The symbols move the states like this.
Pur: π>Nem, ζ>Ses, ω>Vol
Gal: π>Daf, ζ>Fil, ω>Kir
Bez: π>Mip, ζ>Lov, ω>Zil
Gad: π>Nek, ζ>Puz, ω>Ged
Kep: π>Zel, ζ>Zel, ω>Tal
Mip: π>Muv, ζ>Rek, ω>Zek
Tov: π>Saz, ζ>Saz, ω>Mub
Ged: π>Lov, ζ>Gad, ω>Nog
Pim: π>Bam, ζ>Ner, ω>Ber
Zil: π>Zek, ζ>Bez, ω>Tos
Mub: π>Buv, ζ>Tov, ω>Pur
Saz: π>Bip, ζ>Muv, ω>Gif
Zel: π>Dat, ζ>Tos, ω>Bip
Fik: π>Ret, ζ>Nal, ω>Sem
Vaz: π>Guk, ζ>Gef, ω>Naz
Sem: π>Til, ζ>Fik, ω>Vus
Roz: π>Naz, ζ>Daf, ω>Vus
Ner: π>Kir, ζ>Vak, ω>Pim
Nem: π>Kep, ζ>Buv, ω>Kuz
Til: π>Rer, ζ>Ret, ω>Fab
Mim: π>Nud, ζ>Rul, ω>Bam
Bem: π>Pim, ζ>Bil, ω>Piz
Bip: π>Nam, ζ>Lin, ω>Vot
Fip: π>Gal, ζ>Guk, ω>Nal
Guk: π>Fil, ζ>Ber, ω>Rer
Vus: π>Muv, ζ>Fab, ω>Lam
Daf: π>Vaz, ζ>Las, ω>Roz
Nud: π>Lin, ζ>Fep, ω>Gef
Bam: π>Gef, ζ>Mim, ω>Ris
Naz: π>Ris, ζ>Vaz, ω>Keb
Vot: π>Tos, ζ>Bip, ω>Kep
Dat: π>Fon, ζ>Nog, ω>Nam
Kar: π>Tos, ζ>Dok, ω>Muv
Fon: π>Kar, ζ>Mam, ω>Gif
Nin: π>Bem, ζ>Gef, ω>Las
Bil: π>Lin, ζ>Nal, ω>Bem
Ret: π>Sar, ζ>Kir, ω>Til
Gef: π>Bil, ζ>Nud, ω>Las
Rek: π>Gik, ζ>Tad, ω>Til
Fep: π>Rok, ζ>Vol, ω>Nud
Dok: π>Zil, ζ>Vot, ω>Kar
Zuf: π>Daf, ζ>Fik, ω>Nek
Sar: π>Gik, ζ>Mam, ω>Mam
Keb: π>Nal, ζ>Naz, ω>Rek
Ber: π>Ris, ζ>Pim, ω>Guk
Mon: π>Kuz, ζ>Pur, ω>Vak
Nam: π>Gif, ζ>Dat, ω>Mog
Tos: π>Nog, ζ>Zil, ω>Zel
Lam: π>Ged, ζ>Til, ω>Sar
Rer: π>Rik, ζ>Bes, ω>Puz
Rik: π>Fik, ζ>Keb, ω>Zuf
Mam: π>Gik, ζ>Sar, ω>Fon
Nog: π>Mam, ζ>Zek, ω>Dat
Tad: π>Dok, ζ>Til, ω>Fik
Ses: π>Mub, ζ>Mog, ω>Tal
Gif: π>Gif, ζ>Fon, ω>Tov
Las: π>Piz, ζ>Nin, ω>Daf
Fil: π>Gal, ζ>Ris, ω>Gal
Kuz: π>Vol, ζ>Nem, ω>Muv
Vak: π>Ber, ζ>Mon, ω>Ner
Lov: π>Rek, ζ>Nog, ω>Bez
Nal: π>Kir, ζ>Piz, ω>Ged
Gik: π>Bez, ζ>Ged, ω>Dok
Zek: π>Sar, ζ>Ged, ω>Nog
Muv: π>Zel, ζ>Kar, ω>Saz
Vol: π>Tal, ζ>Kep, ω>Fep
Kir: π>Roz, ζ>Gal, ω>Ret
Lin: π>Vak, ζ>Rok, ω>Bil
Rul: π>Fep, ζ>Ner, ω>Mim
Puz: π>Zuf, ζ>Dok, ω>Gad
Bes: π>Daf, ζ>Roz, ω>Rer
Rok: π>Mon, ζ>Tal, ω>Lin
Ris: π>Nin, ζ>Bam, ω>Fil
Mog: π>Tov, ζ>Nud, ω>Ses
Fab: π>Puz, ζ>Rik, ω>Gik
Piz: π>Ber, ζ>Naz, ω>Vaz
Buv: π>Vot, ζ>Saz, ω>Nem
Nek: π>Tad, ζ>Zuf, ω>Lam
Tal: π>Rok, ζ>Ses, ω>Rok

The rows follow the links: the fewer symbols apart two states are, the more alike their rows tend to be.

Each row is also shifted at random along 5 hidden directions that mean nothing.

Some states, each with a row of numbers:
Dat [11,-15,19,18,25,19,-2,31,-11,-15,-35,16,-1,15,0,2,53,1,-19,-50,6,-2,25,-3,5,-11,-28,4,11,11,32,-2,5,-2,-28,21,34,-15,-48,-10,9,0,-15,6,4,-2,-58,-15,25,-11,19,26,37,1,-2,-38,27,23]
Nam [2,-28,21,0,-14,-3,-10,-22,-2,-3,-57,-20,21,-21,-3,27,-25,12,24,-19,11,2,1,-10,-45,-44,-6,5,16,-48,8,-27,9,-14,11,61,14,-13,5,29,3,18,-20,3,10,3,-35,7,-11,-1,-9,2,54,-6,27,12,-10,17]
Keb [78,22,23,16,-31,28,-4,12,-37,32,22,2,-4,12,13,-42,82,-3,-27,-35,-45,-26,37,42,30,32,-11,-3,-26,16,30,46,-2,-5,-43,-23,14,23,-2,-17,-46,-23,-11,21,-6,-20,-23,12,-8,-35,36,19,25,-23,63,-3,-3,58]
Tad [-16,13,-31,25,-8,-13,20,12,28,6,23,32,-13,32,-27,-20,-26,-6,-37,29,-26,-14,-21,-10,25,-5,1,9,-3,6,-2,15,23,16,-16,-27,-22,14,19,-26,0,13,-10,-30,-52,-3,56,11,-17,-14,-3,-4,-13,11,-17,-3,2,-9]
Fil [37,10,-15,-12,-10,-28,26,-22,20,3,7,4,19,-7,-13,9,-21,1,-8,14,11,-9,-25,-8,-4,3,6,27,-1,17,-27,-4,3,5,54,-16,-6,-7,0,-18,-5,26,13,-2,8,-2,48,29,-12,9,-20,17,-11,46,-6,-6,13,-50]
Bip [39,2,-21,-3,0,-18,3,12,8,-19,-11,20,-4,14,-7,37,-24,-5,-9,-12,8,21,5,0,-1,-38,9,20,10,-5,9,-22,7,-4,-20,15,29,-9,12,28,13,9,13,4,10,6,-21,-12,31,0,19,8,36,-16,-2,4,-22,9]
Mip [12,-17,44,7,33,22,-41,20,-48,-22,-21,-41,-29,-20,7,-3,40,0,31,-50,-1,5,12,-36,-22,-14,-43,-31,-9,-43,-52,-1,19,-41,-41,10,53,-25,-34,13,58,20,-5,-23,-12,-8,-91,22,1,22,-11,49,-16,14,3,0,32,41]
Naz [23,14,21,-15,23,-11,-14,5,-12,28,28,-30,25,-43,1,11,-26,19,41,53,33,-6,-22,-10,-25,-15,-6,12,-30,-6,-19,5,-3,-10,41,-19,-25,10,0,5,13,21,15,-42,30,-10,31,-5,-21,17,-53,11,-27,26,-33,30,23,-53]
Bil [46,-6,11,-19,8,-8,-3,-23,1,21,15,-40,0,-29,6,14,-59,18,33,73,22,22,-24,-21,-17,-11,21,-7,-1,-16,0,-23,-13,15,48,8,-47,16,30,23,-27,-12,-5,-15,34,15,51,-28,-25,15,-34,-40,-14,24,-32,21,-7,-43]
Kep [15,27,-40,3,-1,-36,9,-15,6,-41,18,15,-21,10,-17,20,-50,6,-27,-9,19,3,-2,-40,26,-29,35,22,-11,-24,-16,-36,25,3,-4,-1,-4,-10,6,29,15,37,22,9,-2,15,29,26,11,37,-26,7,27,23,-15,-11,-44,4]
Ris [-94,-23,27,-30,-7,16,12,-7,-6,34,18,-25,21,-32,25,17,14,-12,42,28,16,19,-14,42,-21,35,-5,-10,1,37,-8,22,-49,2,59,-6,8,2,14,-1,-25,-43,22,4,52,-1,-2,-40,-6,-23,24,2,-24,10,7,26,37,-47]
Pur [-67,24,-18,-8,46,-6,-9,26,-30,-46,-7,5,-1,-3,2,-5,48,14,-6,-28,43,-15,24,-17,15,13,-1,7,-29,12,8,-29,11,-10,-13,-27,-7,-10,-72,-13,48,42,20,21,24,-2,-27,12,32,43,-29,2,-27,4,-58,-61,-16,1]
Daf [32,19,9,-6,0,2,11,26,-17,35,34,5,25,-2,2,-9,29,5,-8,22,-3,-25,-4,35,8,11,-7,19,-38,43,21,30,-7,6,3,-32,-17,26,-3,-10,-19,2,9,-11,16,-19,10,-15,0,-12,-1,17,-14,-6,-5,6,15,-13]
Roz [-27,23,27,-5,28,-2,-16,31,-29,23,18,-21,21,-30,3,-9,27,24,29,10,10,-25,0,3,-27,4,-27,8,-50,8,-11,16,6,-18,11,-31,-9,10,-26,-13,33,41,10,-30,7,-27,-13,10,-15,13,-37,34,-34,5,-19,4,22,-19]
Nin [13,12,35,-2,29,-1,-9,38,-51,-10,23,-18,-4,4,-14,4,61,41,10,9,23,-10,15,-23,-10,-2,-35,27,-61,18,13,12,-20,-26,-2,-33,0,-6,-52,-3,29,17,6,-12,24,3,-10,6,2,17,-10,24,-10,21,-54,-26,-3,-35]
Fab [-54,-6,0,12,18,15,-12,39,4,30,5,3,2,-3,9,-22,9,-13,16,23,-20,0,-12,25,-9,14,-26,-24,-8,6,0,25,-5,-1,-24,-16,3,9,22,-27,14,-3,-16,-30,-24,-24,-2,-21,8,-21,11,3,-47,-28,2,15,26,7]
Kir [53,-5,18,-1,-30,19,-19,-37,-32,-2,-18,-30,21,-24,11,-28,47,-6,24,-61,-33,-28,-4,22,-32,19,-11,-13,7,-35,-25,11,7,-34,3,2,23,-15,-3,-19,6,14,-1,24,-7,-17,-40,52,-26,-5,9,30,-2,-12,73,16,-16,43]
Bem [39,29,26,10,-7,-20,-7,-9,-42,-33,26,-7,-23,28,-36,-1,52,49,-30,-22,17,-21,16,-47,16,-2,-16,29,-40,2,12,14,-4,-14,-1,-21,-4,-14,-56,-8,-2,13,-2,24,11,17,15,52,-13,22,-13,20,33,43,-47,-55,-37,-24]
Pim [-65,-17,9,-20,7,8,10,-2,-1,2,13,-10,1,-6,17,9,31,1,22,5,8,22,0,23,-13,42,-4,-15,7,30,-7,16,-42,-15,37,-10,17,-17,-5,-15,-2,-38,11,11,30,3,-3,-16,10,-20,32,5,-31,3,-16,-5,7,-47]
Ber [59,-12,31,-20,1,5,-14,-12,-19,-8,-1,-37,1,-18,10,5,45,7,51,-23,9,3,0,15,-42,33,-10,-10,-10,-4,-26,9,-20,-34,30,-22,21,-25,-15,-8,22,-6,18,10,23,-9,-31,6,1,4,21,17,-29,-10,14,7,-5,-16]
Dok [-87,5,5,32,-50,8,2,-9,-17,-12,9,33,-41,53,-23,6,30,-6,-67,-68,-44,-12,31,-2,45,-11,-4,10,4,0,17,25,13,-1,-70,15,52,-6,-3,7,-36,-21,-3,30,-33,7,-36,41,-6,-27,52,44,93,2,63,-6,-17,70]
Vot [-100,17,-10,6,-47,-8,4,-35,-22,-20,7,12,-16,19,-7,35,-9,3,-33,-55,-6,8,30,-11,24,-33,21,30,4,-23,-2,-10,1,-15,-28,28,46,-4,12,54,-27,-2,14,33,4,16,-24,38,-10,9,18,25,88,9,51,11,-31,44]
Sem [-24,14,-16,26,-21,8,16,14,14,11,13,34,-1,35,-11,-36,39,-9,-46,-21,-42,-28,13,34,30,24,-6,1,-5,22,32,32,2,15,-48,-26,-6,21,6,-33,-16,-10,-14,12,-41,-13,10,11,8,-32,39,-1,-2,-35,31,-16,-5,35]
Fon [-24,-28,-2,-7,12,14,22,22,36,24,-40,34,34,-4,3,11,-27,-14,-5,32,12,8,-14,12,-3,-15,-15,6,35,34,22,5,-2,26,19,31,0,5,5,-2,-23,-11,-15,-18,5,1,4,-43,18,-19,2,-10,7,3,-8,0,54,-28]
Fik [-8,16,-28,19,-16,3,14,24,23,16,20,34,6,30,-6,-37,2,-14,-35,7,-32,-22,-3,24,22,17,3,-5,-6,31,19,36,7,26,-27,-31,-15,18,10,-37,-14,-9,-14,-15,-44,-17,42,-3,-7,-27,15,-11,-18,-20,13,1,-5,9]
Muv [-83,-12,-7,-16,40,-15,-17,18,20,6,-5,-20,9,-38,1,48,-67,-5,58,36,25,32,-34,-9,-55,-47,-2,5,-4,-24,-46,-31,9,-23,21,9,20,-14,15,32,59,31,28,-47,20,-5,-16,-30,18,17,-40,17,-32,2,-26,46,25,-39]
Mon [-104,34,-19,-15,51,-31,20,2,0,-37,3,11,-10,-1,-10,-4,5,13,-18,8,55,-8,-4,-46,34,14,13,12,-27,17,-18,-26,14,15,33,-27,-27,-13,-55,-18,40,45,26,3,14,7,36,16,15,60,-52,-5,-44,54,-100,-65,-12,-58]
Bam [-21,-27,13,-11,-9,11,5,11,11,3,6,-13,-10,3,7,11,20,10,26,26,-9,32,-5,26,-19,29,-6,-4,10,25,11,14,-53,4,26,-3,7,-7,10,7,-6,-57,5,5,30,4,-3,-36,18,-30,57,-9,-14,-17,-4,14,2,-35]
Las [53,0,23,-4,-11,14,3,13,-27,37,28,-14,6,4,14,1,38,3,-4,17,-7,0,23,42,2,19,-9,5,-17,32,38,34,-22,14,-2,-17,-4,20,-1,8,-47,-35,5,9,34,3,-12,-35,5,-34,28,-4,17,-25,18,8,6,3]
Piz [76,14,20,-8,-5,-10,-2,-6,-21,13,24,-15,6,-18,-11,1,-16,27,5,23,9,-9,-10,-11,-3,-12,2,20,-27,0,-6,3,-4,-10,39,-11,-15,7,-8,13,-9,14,10,-2,12,3,33,18,-25,4,-27,7,12,34,-12,5,-9,-37]

Start here and follow the symbols in turn, left to right. Where do you end up?
Answer with the state's name.
[-21,-15,8,3,-16,17,-15,-24,-24,-4,-42,-16,27,-8,23,6,15,5,10,-38,8,-11,30,31,-10,-4,14,-5,12,-32,41,-21,6,-7,-4,49,3,9,-1,18,-30,-18,-24,48,20,1,-50,-2,4,2,18,-35,46,-47,54,-16,-23,57]
ζ ζ ω ω: Gef
[-54,-13,6,8,11,9,-18,15,14,24,-8,-9,2,-15,5,-23,-19,-11,23,22,-26,-6,-18,3,-23,-11,-18,-34,13,-19,-15,13,10,4,1,7,-8,11,21,-19,6,2,-16,-36,-30,-11,-4,-11,-12,-13,-11,-12,-33,-4,4,17,33,7]
ζ ω π: Puz
[-39,4,13,-10,-38,12,25,-38,-1,46,24,-6,18,-11,19,-22,-13,-16,-21,15,-24,-23,-7,29,28,15,17,-3,11,20,6,33,-5,26,27,4,-12,22,32,6,-75,-21,-5,16,3,-7,38,6,-39,-22,-16,-14,24,41,52,20,20,10]
ζ ω ω: Naz
[-3,9,-10,13,-9,-2,-4,39,-9,-24,-28,29,10,20,-1,14,54,-1,-13,-44,5,-11,20,26,-7,-13,-19,23,-11,17,35,-8,1,-5,-31,4,36,-8,-38,-4,20,7,3,16,3,0,-46,-3,42,0,42,27,29,-43,2,-25,-14,21]
ω π ω ω: Mub
[-104,-6,-8,4,-3,11,0,23,1,5,8,20,-8,21,-3,19,33,-19,-28,-29,-6,23,15,17,25,-16,-11,13,10,26,12,13,-6,-2,-27,7,53,-6,-12,9,-13,-21,18,-5,4,7,-38,-7,24,-16,32,31,38,1,26,4,28,12]
ω ζ π ζ ζ: Bez
[-22,-32,0,0,20,21,18,13,46,30,-28,24,19,8,17,-4,-28,-39,-19,34,-10,9,-10,10,27,10,-4,-31,48,40,15,15,0,41,17,25,-4,19,4,-11,-43,-31,-33,-18,-15,-2,16,-53,13,-28,1,-29,4,19,-4,-8,65,-13]
π ζ ζ: Gad
[-26,17,-20,21,19,-16,1,42,24,7,7,24,12,-1,-13,-16,-9,0,-1,21,-12,-15,-21,-7,-15,-11,-13,13,-20,5,-3,13,23,3,-9,-29,-17,5,2,-24,40,35,-1,-48,-34,-17,31,4,0,6,-32,16,-43,-4,-33,3,8,-15]
ω ζ π π: Rik
[-18,-13,23,5,59,21,-13,33,-8,6,-2,-12,-21,-13,17,-6,15,-16,12,9,3,17,-6,-31,12,7,-29,-44,-1,17,-34,9,2,2,-13,-7,26,2,-23,-12,31,-6,-9,-42,-4,-6,-34,-28,8,18,-13,10,-33,32,-29,-5,62,-3]
ζ ω ζ ω: Dat
[-16,-12,11,-15,-41,12,-2,-51,-31,-32,-12,-22,-21,-5,9,-1,43,-3,-5,-68,-11,-5,22,15,7,44,15,-12,27,-19,-3,-4,-13,-17,-2,16,19,-19,-9,0,-15,-25,-2,65,15,2,-34,37,3,-3,35,-5,17,-15,53,-18,-43,38]
π ω ζ: Ber
[-60,-2,-18,-20,-8,-8,-17,-24,-9,-3,-18,-36,15,-33,12,42,-46,-5,41,-14,16,17,-5,7,-42,-35,27,9,4,-52,-25,-46,6,-22,10,22,10,-10,35,51,26,30,35,1,24,-6,-21,6,7,23,-27,5,16,-27,42,44,-25,12]
ω ω ω: Muv
[-63,-9,2,-5,-9,4,20,-7,2,-1,16,1,-10,20,9,3,-1,23,-18,28,17,20,15,9,23,22,11,8,6,19,43,4,-35,31,12,7,-22,12,-3,13,-45,-53,-11,32,23,22,36,-24,10,-12,22,-39,16,-8,-30,-26,-18,-20]
π ω ζ ζ: Piz
[82,-1,-16,13,-11,2,14,26,28,-6,-35,50,21,32,-10,6,16,-2,-21,-20,5,-5,11,15,3,-18,-16,21,13,27,45,4,7,17,-20,18,2,-1,-15,-23,0,5,-18,14,-4,-1,-10,-24,31,-14,27,-2,31,-36,-4,-23,8,-5]
π ω ω ζ π: Saz
[-14,1,2,-9,31,-10,-13,10,-4,-28,0,-17,-21,5,3,0,6,25,22,20,22,11,6,-22,-13,18,4,-9,-19,-7,8,-24,-10,-5,12,-15,-30,-16,-21,1,33,-7,-3,9,10,3,4,-16,13,19,-8,-29,-43,-7,-70,-23,-34,-21]
π ω π ω: Ner
[-66,6,-30,1,-13,2,35,23,31,4,-26,57,27,30,3,12,15,-11,-52,-4,19,-13,22,43,38,-8,7,38,13,71,56,6,-3,41,0,9,-8,17,-15,-14,-36,-5,-16,35,15,8,10,-34,30,-14,30,-15,37,-21,-5,-43,-2,2]
π ω ζ ζ: Mam
[58,-6,12,-7,-5,10,-3,0,-9,12,13,-24,-8,6,0,3,2,24,16,33,3,16,4,4,-18,4,1,-2,-7,0,28,2,-29,3,13,-2,-26,13,9,20,-19,-31,5,4,20,11,18,-22,-3,-17,23,-17,9,-19,-12,11,-23,-16]
π ω π: Pim
